Below is a small trained network, with its code and all its weights. Each question gives an input and a class and asks what happens when units are switched off, that is, made to give their printed mean instead of their output.

import numpy as np


def w(rows, s, z=0):
    codes = np.array(rows[::2]) - 128.0
    scale = np.full(codes.shape[1], s)
    scale[-1] = z or s
    return codes * scale


def f(y):
    return np.maximum(y, 0)


def log_softmax(a):
    a = a - a.max(-1, keepdims=True)
    return a - np.log(np.exp(a).sum(-1, keepdims=True))


def net(x, mask):
    res = np.array(x, float).reshape(1, 6) / 4 @ E
    y = f(res @ A[0][:, :-1].T + A[0][:, -1])
    res = res + np.where(mask, y, B[0][:, -1]) @ B[0][:, :-1]
    return log_softmax(res[-1] @ U[:, :-1].T + U[:, -1])


A, B = {}, {}
E = w([
[233,86,85,163,153,59,179,177],'x0',
[114,93,30,61,133,215,108,113],'x1',
[131,64,39,183,62,181,76,162],'x2',
[162,57,48,59,253,100,66,44],'x3',
[102,147,97,125,86,29,63,155],'x4',
[49,91,137,207,140,66,42,79],'x5',
],0.0055)
A[0] = w([
[106,107,87,57,60,186,149,190,132],'N0',
[123,66,187,182,220,90,117,79,117],'N1',
[155,69,73,79,221,77,128,100,199],'N2',
[148,53,67,158,17,131,125,241,249],'N3',
[169,131,131,59,215,87,119,39,210],'N4',
[133,70,62,155,159,122,80,176,44],'N5',
[165,102,110,72,207,76,136,50,151],'N6',
[84,139,161,114,18,134,99,156,239],'N7',
[49,12,114,167,210,119,70,77,218],'N8',
[167,168,254,188,36,42,235,176,221],'N9',
[147,103,235,151,81,82,176,214,204],'N10',
[108,91,139,113,172,131,70,92,22],'N11',
[63,152,243,206,194,28,101,37,174],'N12',
[47,104,64,112,79,131,33,60,251],'N13',
[73,195,210,189,90,41,104,61,248],'N14',
[144,151,216,103,105,163,221,133,204],'N15',
],0.0056,0.0025)
B[0] = w([
[34,181,150,181,67,194,170,190,186],'N0',
[7,84,56,62,180,198,48,205,182],'N1',
[209,41,32,26,225,118,100,50,216],'N2',
[142,224,64,231,81,39,63,177,221],'N3',
[165,92,141,18,215,211,179,186,213],'N4',
[199,89,38,141,144,33,199,104,165],'N5',
[193,38,75,2,230,208,72,146,199],'N6',
[40,220,200,188,97,122,87,193,210],'N7',
[93,61,15,85,167,189,37,66,230],'N8',
[224,228,210,226,203,27,228,236,254],'N9',
[189,196,182,244,149,36,211,219,209],'N10',
[93,80,112,71,170,223,183,211,154],'N11',
[56,222,145,183,171,195,57,248,235],'N12',
[40,80,39,142,161,221,25,143,237],'N13',
[50,232,180,234,108,121,88,239,238],'N14',
[147,181,174,88,93,117,233,119,212],'N15',
],0.0049,0.0065)
U = w([
[214,216,198,221,137,24,202,223,251],'0',
[71,161,201,68,60,209,198,83,103],'1',
[4,157,91,179,125,174,6,194,89],'2',
[191,20,63,17,236,140,96,30,157],'3',
[146,29,197,176,104,210,191,15,6],'4',
[178,48,2,199,70,72,64,63,68],'5',
],0.005,0.0022)

Each question gives the input, the list of numbers given to net, and the class t.
The units are the neurons (one row each of A and B). Each row of codes is followed by its name. A weight is (code - 128) times the scale printed after its matrix; where a second scale follows, it is the last column's (A, B and U).
mask holds one flag per neuron, in row order. A switched-off neuron (its flag False) gives its mean, the last column of its row in B, instead of its output. The means were averaged over made-up inputs and are rounded, as every weight is.
A unit's drop is (log p(t) with every unit on - log p(t) with that unit switched off) / (log p(t) with every unit on - log p(t) with every unit switched off).
The circuit of an input: a set's keep is (log p(t) with only the set's units on - log p(t) with every unit switched off) / (log p(t) with every unit on - log p(t) with every unit switched off). Starting from the 12 units with the biggest drops (on a tie, the unit counted first), units are removed one at a time, each time the one whose removal leaves the highest keep (on an exact tie, the one counted first), for as long as the keep stays at least 0.8.
circuit, biggest first: the units of the circuit, biggest drop first
k most important neurons: the k neurons with the biggest drops, biggest first
drop of u: that unit's drop, to one decimal
input [6,0,7,-2,2,7], class 5: circuit, biggest first -> [N5; N12; N9]
input [3,-2,-7,4,8,6], class 2: circuit, biggest first -> [N12; N1]
input [5,-5,-7,3,-1,6], class 2: circuit, biggest first -> [N1]
input [0,-5,5,8,7,6], class 3: circuit, biggest first -> [N2; N8]
input [8,5,-1,0,6,-1], class 5: 2 most important neurons -> [N3; N9]
input [-5,-3,-2,8,0,6], class 3: 2 most important neurons -> [N2; N6]
input [-5,-4,4,-6,5,3], class 0: 3 most important neurons -> [N9; N10; N8]
input [-8,-8,5,7,6,-6], class 3: drop of N13 -> -0.1
input [-5,-5,3,-6,6,3], class 0: drop of N10 -> 0.1
input [-7,3,-6,-6,-3,-6], class 0: drop of N9 -> 0.3
